[-12  -2 -29   4  -3  20  -3 -21 -19  -3  -9 -20 -12   2   1   5   5 -20
  19  20 -25 -15 -10  -3   5] => CG:(59)
[-10  -1 -23   4   1  21  -7 -33 -15  -9 -10  -6 -15   1 -16  -1  -5  -3
  27  28 -23  -9 -13   3   0] => CG:(59)
[ -5   4 -16   2  11 -20   5 -24 -23  10  -6 -11 -18   5  -1  -1   2  -2
  18  19  -6  -7 -10   3   3] => LZ:(48)
[ -2  -3  -2  -2  11  -7   0 -31  -7  -1  15 -10  -6   8  -5   3   2 -11
  -5  15  -3   3  -5   4   3] => Rc:(58)
[-18  -6  -5  -4   3  -8   0 -25  -9   4  33 -17  -7  -4  -7 -11   1 -16
   4  11  -8  -3 -11   1   4] => Rc:(58)
[ -6  -4  -1   5   1  -9   4 -16 -13  -3  27  -5 -13   8  -9   5   4  -7
   8  23 -14  -9  -8   9   4] => Rc:(58)
[ -6   1   7   3  14  -7  -5 -29  -2  -6  26  -6  -7  -5  -4  -6   1 -15
  -2  38 -13  -8 -22   7   6] => Rc:(58)
[-12   5   0  -4  12  -1  -5 -34 -13 -15   3 -14 -16  -2  -6  -3  -1  -8
  12  44 -24 -20 -15   8  -2] => Rc:(58)
[ -2   2   3  -9   6 -13   6 -27 -10  -7  17  -4 -12   3  -4   7  -1  -9
  14  34 -20 -10 -23  23  -6] => Rc:(58)
[  2  -5 -30  -8  -4 -15   0 -17 -28   8 -22  -5 -10   9   7  -3   5   0
  29  17  14 -16  -2   9   3] => LZ:(48)
[ -9  -3  -6   3   7  -5   3 -25 -16   5  19  -9  -7   2  -7  -1   3 -15
  15  21  -8 -10 -16   5  -4] => Rc:(58)
[ -3  -2   5  -6   9  -4  -1 -22 -24  -5  18  -9 -10   8  -4   1   0  -2
  11  21  -4 -11  -5   7   6] => Rc:(51)
[ -6   0 -16  -8  17   1  -4 -23 -15   0 -26  -5 -19   9   6   4   1  17
  24  39 -23 -14 -10   5  -3] => LZ:(50)
[ -7   1 -33   5   6  18   0 -28 -37  -4 -34  -7  -8 -13 -13   1  13 -11
  27  38 -32 -15 -16  -5   5] => CG:(55)
[ -1 -12 -30 -13   5   2  23 -16 -29  15  -9  -6 -11   4   7  -3   2   4
  21  16  -6 -13  -5   2  10] => LZ:(50)
[ -1   4 -33 -12  12   3 -11 -26 -29  -7 -28  -4 -16   6   2   0  12  -6
  11  16 -18 -20  -5   2   1] => LZ:(50)
[-10   4 -18  -3   2 -17  -1 -21 -13   4   2 -24 -23   8   2   2   0   1
  24  -2   2  12   2   1   3] => LZ:(48)
[  0  14 -12  -6   6  -9   5 -20 -21  -9  32   0 -17   1 -10   4  18  -8
  11  15   0  -5  -6   4   5] => Rc:(51)
[-12  -1 -21   3  10  14  -5 -18 -12  -7 -26 -10  -5   8 -12   6  13  -5
  32  24 -13 -17  -4   1   5] => CG:(59)
[-12  -6 -13   6   5  24   6 -19  -9 -13   2 -17 -12  -6  -4  -4   8 -11
  19  11 -28   6 -15  -8  -1] => CG:(59)
[ -3   1 -16   1   5   9  -8 -20  -6  -4  -3 -12  -8   3 -13 -14   7 -12
  29  28 -28 -16 -13  -1  -4] => CG:(59)
[ -5   8  11 -10  19 -20   6 -23   0  -7 -11  -4 -23  18  -3   5   2   7
  24  35 -15 -10  -9  30   4] => LZ:(48)
[ -3 -47 -13 -16   1  -8  -8  -8 -41 -16 -21 -16 -17   8  -2 -17   5   3
  21  11   2 -29 -14  -9   5] => LZ:(50)
[ -3  11  -1  15   3  -3   3 -27 -19 -12  -7  -7 -19   3  -7   2   2  -9
  21  31 -20  -7 -15   7  -2] => Rc:(58)
[ -1   4 -30  -6   5 -13   0 -29 -21  -1 -15 -12  -9   8  -2   4   1  -3
  15  -5  16  -7   8   7   7] => LZ:(48)
[ -4   5   0   2   3  -1  11 -19 -12   5  -1 -16  -5   2   7  -1   7 -14
  17  19 -28  -2  -6  -3  -1] => CG:(55)
[-16  14  -5   5   8 -23 -12 -28   3  -5   4  -3 -10  -2 -21  11 -11 -13
  -6  23 -14  -9  -9   5   0] => Rc:(58)
[ -7  -1  -7   5  -3  -5   3 -20  -9  -5  16  -8  -5  11 -10   1  10   0
   2  19  -6  -4  -8  -3  -7] => Rc:(58)
[  5  -1 -17   5  -9  -1   8 -13 -10   0   7  -9  -3   0  -2  -8   3  -6
   5  -8  13   2   0   1  -1] => CG:(55)
[ -8  -4 -19  -8   8  -9  -5 -22  -9  -1  -3 -14 -13  12  -1   0   0  -3
  15   8   0 -18  -1   7  14] => LZ:(50)

[  0   0  11   1   3  -1  -4   4  -8  -4   2  -7  -2  -2 -12   4  12   3
   0   1  -8  -2  -7  -3   3] => Zg:JL
[ 4 -1 22 -3 -3  1  1 20 -9  1 21 -8 -1 -2 -5 -1 12  5  7 -8 -2 -7 -5 -4
 -1] => Zg:HZ
[ -1   5   8  -1   0   4   5   0  -1  -4   8  -9   2  -2 -17  -1   5  -1
   0   1   0   1  -1   3   3] => LH:Fg
[ -2   8   5   0   4   4   4   3  -1  -1   1  -6   4   0 -29  -1   8   2
   6   1  -1   1   0   2   1] => LH:Fg
[  3  11   4   5  -6   6   3   5  -5  -1 -16  -7   0   4 -41  -1   4  -3
   8  -2   1   0  -5   5   0] => LH:Fg
[  3  12   6   0  -3  10   0  -2   0   2   1  -5   2  -1 -28  -5   4  -2
   6   0  -6   0  -7   1  -1] => LH:Fg
[  2  10   3  -1   4  -1   8   5   1  -7  22 -12   4  -3 -15  -4  12   4
   6  -4  -3  -6  -1   2   4] => LH:DH
[ -1   8  -1  -5   1  12  -1   1   1  -2  12  -2   1   1 -23  -4   1   9
   0   1  -2   7  -2   6   3] => LH:Fg
[ -1  15 -13   2   0   8   5   2  -2  -2  -5  -9   1   2 -27  -8  11   3
   5  -5   1  -3 -16  11   2] => LH:DH
